Below is a small trained network, with its code and all its weights. Each question gives an input and a class and asks what happens when units are switched off, that is, made to give their printed mean instead of their output.

import numpy as np


def w(rows, s, z=0):
    codes = np.array(rows[::2]) - 128.0
    scale = np.full(codes.shape[1], s)
    scale[-1] = z or s
    return codes * scale


def f(y):
    return np.maximum(y, 0)


def log_softmax(a):
    a = a - a.max(-1, keepdims=True)
    return a - np.log(np.exp(a).sum(-1, keepdims=True))


def net(x, mask):
    res = np.array(x, float).reshape(1, 8) / 4 @ E
    y = f(res @ A[0][:, :-1].T + A[0][:, -1])
    res = res + np.where(mask, y, B[0][:, -1]) @ B[0][:, :-1]
    return log_softmax(res[-1] @ U[:, :-1].T + U[:, -1])


A, B = {}, {}
E = w([
[50,97,197,160,71,107,115,172,148,176],'x0',
[118,137,122,120,128,134,134,126,139,134],'x1',
[82,77,96,176,216,105,155,153,185,80],'x2',
[160,70,87,57,63,104,101,181,173,88],'x3',
[127,152,120,83,178,53,164,199,81,184],'x4',
[133,132,125,137,128,144,130,147,125,128],'x5',
[127,136,118,120,184,138,7,142,132,153],'x6',
[122,139,125,129,127,143,130,144,127,122],'x7',
],0.011)
A[0] = w([
[154,110,140,187,95,223,87,59,224,76,101],'neuron 0',
[125,95,157,154,70,110,230,115,115,99,88],'neuron 1',
[132,152,162,170,121,122,212,88,117,128,102],'neuron 2',
[167,185,77,95,166,70,159,176,99,172,121],'neuron 3',
[103,163,153,136,133,158,125,89,57,132,53],'neuron 4',
[145,46,76,38,66,126,108,188,175,96,70],'neuron 5',
[99,137,149,179,197,136,154,108,131,132,67],'neuron 6',
[163,153,100,136,135,137,129,120,113,81,2],'neuron 7',
[95,76,108,163,179,114,158,162,160,102,71],'neuron 8',
[105,126,100,83,154,96,160,186,83,164,41],'neuron 9',
[117,108,126,172,77,202,94,59,160,65,89],'neuron 10',
[132,147,133,87,186,74,150,186,73,162,98],'neuron 11',
[101,91,102,177,182,100,156,146,172,71,69],'neuron 12',
[126,154,105,147,159,121,1,132,103,149,87],'neuron 13',
[94,119,159,156,89,80,97,141,143,112,43],'neuron 14',
[114,157,105,104,153,44,172,197,100,181,48],'neuron 15',
[138,107,134,133,149,144,75,146,111,120,61],'neuron 16',
[226,171,59,92,215,162,149,58,110,80,59],'neuron 17',
[134,108,153,135,92,137,187,157,155,129,34],'neuron 18',
[83,69,173,127,103,125,134,144,170,181,61],'neuron 19',
[54,108,212,211,72,108,121,144,144,182,72],'neuron 20',
[93,126,134,150,132,156,65,83,137,102,63],'neuron 21',
[151,156,165,85,68,134,143,111,80,154,69],'neuron 22',
[182,177,138,108,48,160,115,104,81,151,61],'neuron 23',
[80,75,76,189,207,110,163,155,201,92,70],'neuron 24',
[119,101,102,169,89,187,145,66,143,99,100],'neuron 25',
[195,99,109,111,165,140,143,81,102,111,16],'neuron 26',
[165,75,102,62,75,88,110,174,186,89,42],'neuron 27',
[119,117,156,89,184,110,140,171,108,132,78],'neuron 28',
[99,101,125,157,189,99,163,124,172,72,84],'neuron 29',
[161,137,86,127,120,124,204,91,114,94,89],'neuron 30',
[134,167,133,64,96,121,130,139,73,182,88],'neuron 31',
[94,186,179,205,205,169,149,50,69,198,87],'neuron 32',
[108,126,109,119,167,125,56,130,138,148,55],'neuron 33',
[117,172,153,103,137,81,164,159,109,109,67],'neuron 34',
[185,162,174,102,66,163,115,113,81,184,72],'neuron 35',
[116,126,130,133,72,86,252,118,98,78,64],'neuron 36',
[115,106,137,134,194,81,152,162,147,92,54],'neuron 37',
[109,140,146,118,201,131,34,101,150,166,108],'neuron 38',
[64,101,221,175,74,95,118,193,154,195,73],'neuron 39',
],0.009,0.0036)
B[0] = w([
[65,39,197,151,120,130,186,73,46,175,232],'neuron 0',
[176,106,101,44,181,236,46,193,159,198,187],'neuron 1',
[201,148,169,45,175,167,104,189,182,163,185],'neuron 2',
[66,47,173,177,155,158,182,56,82,146,202],'neuron 3',
[157,161,149,154,100,76,138,151,175,98,172],'neuron 4',
[187,183,205,143,169,60,215,204,190,24,215],'neuron 5',
[184,172,141,160,118,66,167,144,207,75,178],'neuron 6',
[71,152,105,109,153,104,126,139,83,121,146],'neuron 7',
[126,160,96,167,51,97,78,98,145,147,176],'neuron 8',
[104,72,173,130,102,138,199,95,102,144,179],'neuron 9',
[102,38,228,150,113,113,178,62,56,171,212],'neuron 10',
[101,33,180,130,104,125,154,92,101,148,201],'neuron 11',
[175,154,85,180,47,113,82,84,160,165,183],'neuron 12',
[164,100,104,62,148,208,89,209,194,206,194],'neuron 13',
[65,151,98,99,165,136,115,134,114,99,158],'neuron 14',
[111,52,201,181,147,127,167,82,66,167,202],'neuron 15',
[134,101,129,93,153,174,84,171,155,153,150],'neuron 16',
[15,166,35,89,176,118,122,112,26,52,217],'neuron 17',
[130,133,117,82,149,158,112,194,148,159,154],'neuron 18',
[97,147,50,93,170,136,115,114,78,75,176],'neuron 19',
[60,174,59,108,186,128,147,128,67,79,218],'neuron 20',
[112,94,173,128,113,148,146,141,122,143,171],'neuron 21',
[148,167,82,162,73,111,71,86,169,161,192],'neuron 22',
[130,153,82,204,68,76,68,87,172,153,204],'neuron 23',
[159,156,86,169,28,88,73,85,176,177,205],'neuron 24',
[109,71,188,149,153,150,175,104,88,173,184],'neuron 25',
[89,154,76,133,170,130,129,135,81,81,159],'neuron 26',
[183,191,190,141,168,83,203,186,187,68,197],'neuron 27',
[122,101,173,137,97,151,155,80,103,159,162],'neuron 28',
[151,165,89,145,57,101,79,90,156,165,180],'neuron 29',
[110,150,88,60,190,208,62,185,116,137,170],'neuron 30',
[141,129,123,179,54,105,81,77,137,144,198],'neuron 31',
[241,159,212,121,148,42,210,215,217,1,246],'neuron 32',
[171,111,108,62,157,207,98,164,159,184,162],'neuron 33',
[132,92,156,142,137,148,148,118,95,166,163],'neuron 34',
[158,179,71,220,48,101,87,82,173,133,210],'neuron 35',
[160,92,130,65,166,204,51,225,150,219,192],'neuron 36',
[136,134,110,188,59,133,82,81,146,136,166],'neuron 37',
[191,120,134,27,154,200,80,173,153,173,190],'neuron 38',
[54,153,27,95,202,114,140,73,46,66,222],'neuron 39',
],0.0066,0.013)
U = w([
[97,42,220,158,106,143,171,70,78,167,255],'0',
[144,177,90,181,10,109,75,81,155,157,115],'1',
[174,176,209,137,144,90,186,186,175,44,58],'2',
[151,110,129,65,159,224,70,192,146,202,155],'3',
[52,170,43,112,178,137,131,102,52,65,58],'4',
],0.012,0.00092)

Each question gives the input, the list of numbers given to net, and the class t.
The units are the neurons (one row each of A and B). Each row of codes is followed by its name. A weight is (code - 128) times the scale printed after its matrix; where a second scale follows, it is the last column's (A, B and U).
mask holds one flag per neuron, in row order. A switched-off neuron (its flag False) gives its mean, the last column of its row in B, instead of its output. The means were averaged over made-up inputs and are rounded, as every weight is.
A unit's drop is (log p(t) with every unit on - log p(t) with that unit switched off) / (log p(t) with every unit on - log p(t) with every unit switched off).
The circuit of an input: a set's keep is (log p(t) with only the set's units on - log p(t) with every unit switched off) / (log p(t) with every unit on - log p(t) with every unit switched off). Starting from the 12 units with the biggest drops (on a tie, the unit counted first), units are removed one at a time, each time the one whose removal leaves the highest keep (on an exact tie, the one counted first), for as long as the keep stays at least 0.8.
units of the circuit, in order: the units of the circuit, biggest drop first
most important unit: the unit with the biggest drop
k most important neurons: the k neurons with the biggest drops, biggest first
drop when u is switched off: that unit's drop, to one decimal
input [0,4,-5,8,-1,8,-2,5], class 2: most important unit => neuron 5
input [-4,6,8,-3,7,1,5,7], class 1: 2 most important neurons => (neuron 24; neuron 12)
input [-7,-6,7,-1,-7,1,8,6], class 3: 3 most important neurons => (neuron 13; neuron 38; neuron 33)
input [-7,1,-6,7,-3,0,-5,6], class 2: 4 most important neurons => (neuron 5; neuron 27; neuron 39; neuron 20)
input [8,-8,-6,7,-3,-5,-1,2], class 4: 2 most important neurons => (neuron 39; neuron 32)
input [-5,5,0,-8,8,1,0,4], class 0: 4 most important neurons => (neuron 3; neuron 11; neuron 15; neuron 5)
input [8,-3,4,-8,-7,-7,7,-5], class 2: 3 most important neurons => (neuron 32; neuron 6; neuron 17)
input [8,-4,-4,-5,-7,0,8,3], class 3: 3 most important neurons => (neuron 13; neuron 38; neuron 17)
input [-1,7,5,-2,-2,-8,-5,3], class 1: 3 most important neurons => (neuron 24; neuron 12; neuron 29)
input [8,1,3,-6,5,4,-1,4], class 4: 2 most important neurons => (neuron 39; neuron 20)
input [7,1,-4,-2,-2,-5,6,-1], class 4: 2 most important neurons => (neuron 39; neuron 20)
input [5,0,-4,-5,2,-7,-5,2], class 2: 2 most important neurons => (neuron 32; neuron 17)
input [-4,3,2,-6,-3,-1,7,-7], class 3: 2 most important neurons => (neuron 38; neuron 13)
input [5,-7,-7,-3,7,-4,-8,-8], class 3: units of the circuit, in order => (neuron 36)
input [7,4,2,6,4,-6,-3,-5], class 4: 4 most important neurons => (neuron 39; neuron 32; neuron 19; neuron 20)
input [-5,8,-4,-8,8,1,5,1], class 0: 3 most important neurons => (neuron 3; neuron 11; neuron 15)
input [3,4,-7,7,7,8,-1,6], class 0: drop when neuron 11 is switched off => 0.5
input [-3,-1,3,-5,6,-3,6,6], class 0: drop when neuron 1 is switched off => 0.4
input [6,-1,-7,1,-4,-4,-6,-2], class 1: drop when neuron 23 is switched off => 0.5
input [2,8,4,-4,-6,4,7,-7], class 3: drop when neuron 11 is switched off => 0.3
input [5,8,1,-6,-2,5,2,7], class 2: units of the circuit, in order => (neuron 32)
